Here is a tiny trained network, its code and every weight. The questions are about switching its units off for an input and a target symbol, where a switched-off unit gives its printed mean instead of its output.

import numpy as np


def w(rows, s, z=0):
    codes = np.array(rows[::2]) - 128.0
    scale = np.full(codes.shape[1], s)
    scale[-1] = z or s
    return codes * scale


def norm(h):
    return h / np.sqrt((h * h).mean(-1, keepdims=True) + 1e-5)


def softmax(a):
    e = np.exp(a - a.max(-1, keepdims=True))
    return e / e.sum(-1, keepdims=True)


def log_softmax(a):
    a = a - a.max(-1, keepdims=True)
    return a - np.log(np.exp(a).sum(-1, keepdims=True))


def net(x, mask):
    ids = ['βδεζθμξπστφω'.index(c) for c in x.split()]
    T = len(ids)
    res = E[ids] + P[:T]
    u = 0
    for l in range(2):
        r = norm(res)
        for j in range(3):
            rows = slice(2 * j, 2 * j + 2)
            q, k, v = (r @ M[l][rows].T for M in (Q, K, V))
            z = softmax(np.where(np.tri(T) > 0, q @ k.T / 2**0.5, -1e9)) @ v
            o = O[l][rows]
            res = res + np.where(mask[u + j], z, o[:, -1]) @ o[:, :-1]
        u += 3
    return log_softmax(norm(res)[-1] @ U[:, :-1].T + U[:, -1])


Q, K, V, O = {}, {}, {}, {}
E = w([
[184,186,153],'β',
[100,77,99],'δ',
[43,46,170],'ε',
[184,127,113],'ζ',
[127,166,103],'θ',
[184,124,118],'μ',
[109,151,48],'ξ',
[165,142,95],'π',
[193,79,3],'σ',
[132,92,149],'τ',
[60,186,106],'φ',
[148,157,147],'ω',
],0.023)
P = w([
[205,80,253],'0',
[97,201,143],'1',
[108,194,136],'2',
[111,192,135],'3',
[124,189,133],'4',
[110,210,133],'5',
[135,193,120],'6',
[138,185,139],'7',
[127,200,124],'8',
[122,209,136],'9',
[106,243,107],'10',
[132,197,140],'11',
],0.0058)
Q[0] = w([
[240,190,166],'0.h0',
[12,95,73],'0.h0',
[136,125,119],'0.h1',
[134,38,178],'0.h1',
[139,119,150],'0.h2',
[246,161,152],'0.h2',
],0.013)
K[0] = w([
[180,146,251],'0.h0',
[26,122,35],'0.h0',
[81,126,94],'0.h1',
[58,139,145],'0.h1',
[103,113,85],'0.h2',
[192,71,152],'0.h2',
],0.013)
V[0] = w([
[119,105,92],'0.h0',
[82,170,72],'0.h0',
[151,166,114],'0.h1',
[99,116,5],'0.h1',
[125,102,143],'0.h2',
[116,126,88],'0.h2',
],0.018)
O[0] = w([
[202,89,206,43],'0.h0',
[247,80,135,97],'0.h0',
[139,116,169,239],'0.h1',
[156,122,130,3],'0.h1',
[102,253,100,97],'0.h2',
[122,123,75,83],'0.h2',
],0.0068,0.0061)
Q[1] = w([
[130,225,138],'1.h0',
[137,66,43],'1.h0',
[103,254,187],'1.h1',
[44,196,195],'1.h1',
[105,92,13],'1.h2',
[16,68,188],'1.h2',
],0.0096)
K[1] = w([
[38,141,99],'1.h0',
[195,2,110],'1.h0',
[163,155,171],'1.h1',
[108,189,205],'1.h1',
[97,153,141],'1.h2',
[127,172,251],'1.h2',
],0.012)
V[1] = w([
[253,86,240],'1.h0',
[171,182,122],'1.h0',
[14,58,75],'1.h1',
[160,199,225],'1.h1',
[150,34,135],'1.h2',
[36,145,153],'1.h2',
],0.0079)
O[1] = w([
[174,254,120,28],'1.h0',
[83,184,133,181],'1.h0',
[224,80,142,19],'1.h1',
[162,127,56,254],'1.h1',
[162,100,116,48],'1.h2',
[191,82,165,124],'1.h2',
],0.0092,0.0051)
U = w([
[151,249,225,207],'β',
[190,113,158,253],'δ',
[106,43,153,209],'ε',
[98,115,132,54],'ζ',
[74,80,48,119],'θ',
[110,137,133,61],'μ',
[194,163,65,165],'ξ',
[136,185,117,66],'π',
[154,67,3,72],'σ',
[105,105,129,60],'τ',
[117,158,130,90],'φ',
[80,152,159,179],'ω',
],0.013,0.0061)

Each question gives the input, a string of symbols that net reads in full, and the target symbol t.
The units are the heads (2 rows each of Q, K, V and O). Each row of codes is followed by its name. A weight is (code - 128) times the scale printed after its matrix; where a second scale follows, it is the last column's (O and U).
mask holds one flag per head, layer by layer. A switched-off head (its flag False) gives its mean, the last column of its rows in O, instead of its output. The means were averaged over made-up inputs and are rounded, as every weight is.
A unit's drop is (log p(t) with every unit on - log p(t) with that unit switched off) / (log p(t) with every unit on - log p(t) with every unit switched off).
The circuit of an input: a set's keep is (log p(t) with only the set's units on - log p(t) with every unit switched off) / (log p(t) with every unit on - log p(t) with every unit switched off). Starting from all 6 units, units are removed one at a time, each time the one whose removal leaves the highest keep (on an exact tie, the one counted first), for as long as the keep stays at least 0.8.
circuit, biggest first: the units of the circuit, biggest drop first
unit that matters most: the unit with the biggest drop
which heads matter: for each layer, one digit per head in row order, 1 if its drop is at least 0.15 and else 0, layers parted by /
drop of u: that unit's drop, to one decimal
input φ φ ζ, target β: unit that matters most	0.h0
input β θ φ β β δ β μ β ω ξ μ, target θ: circuit, biggest first	[0.h0 1.h0]
input ω μ φ β τ φ β β δ, target δ: which heads matter	100 / 100
input ξ ω β β φ ε φ ζ, target β: circuit, biggest first	[1.h0 0.h0]
input ξ β ω π, target β: circuit, biggest first	[1.h0 1.h1 0.h1]
input β π ω ζ β ω β μ ζ, target θ: which heads matter	100 / 100
input ω β μ ω ω φ β τ φ, target ε: circuit, biggest first	[1.h0 0.h0 1.h2 1.h1]
input β ω ξ, target ξ: circuit, biggest first	[0.h0 1.h0]
input β σ β τ β ω β ω φ β τ μ, target θ: circuit, biggest first	[1.h0 0.h0]
input ω θ β φ, target ε: which heads matter	110 / 101
input ξ π β ξ δ μ, target β: drop of 0.h2	0.0
input ξ ω ξ ω θ β φ ε τ, target β: drop of 0.h1	0.1
input β φ ξ β β π β β π ζ, target θ: drop of 0.h0	2.9
input ξ ξ ω β φ, target β: circuit, biggest first	[0.h0]
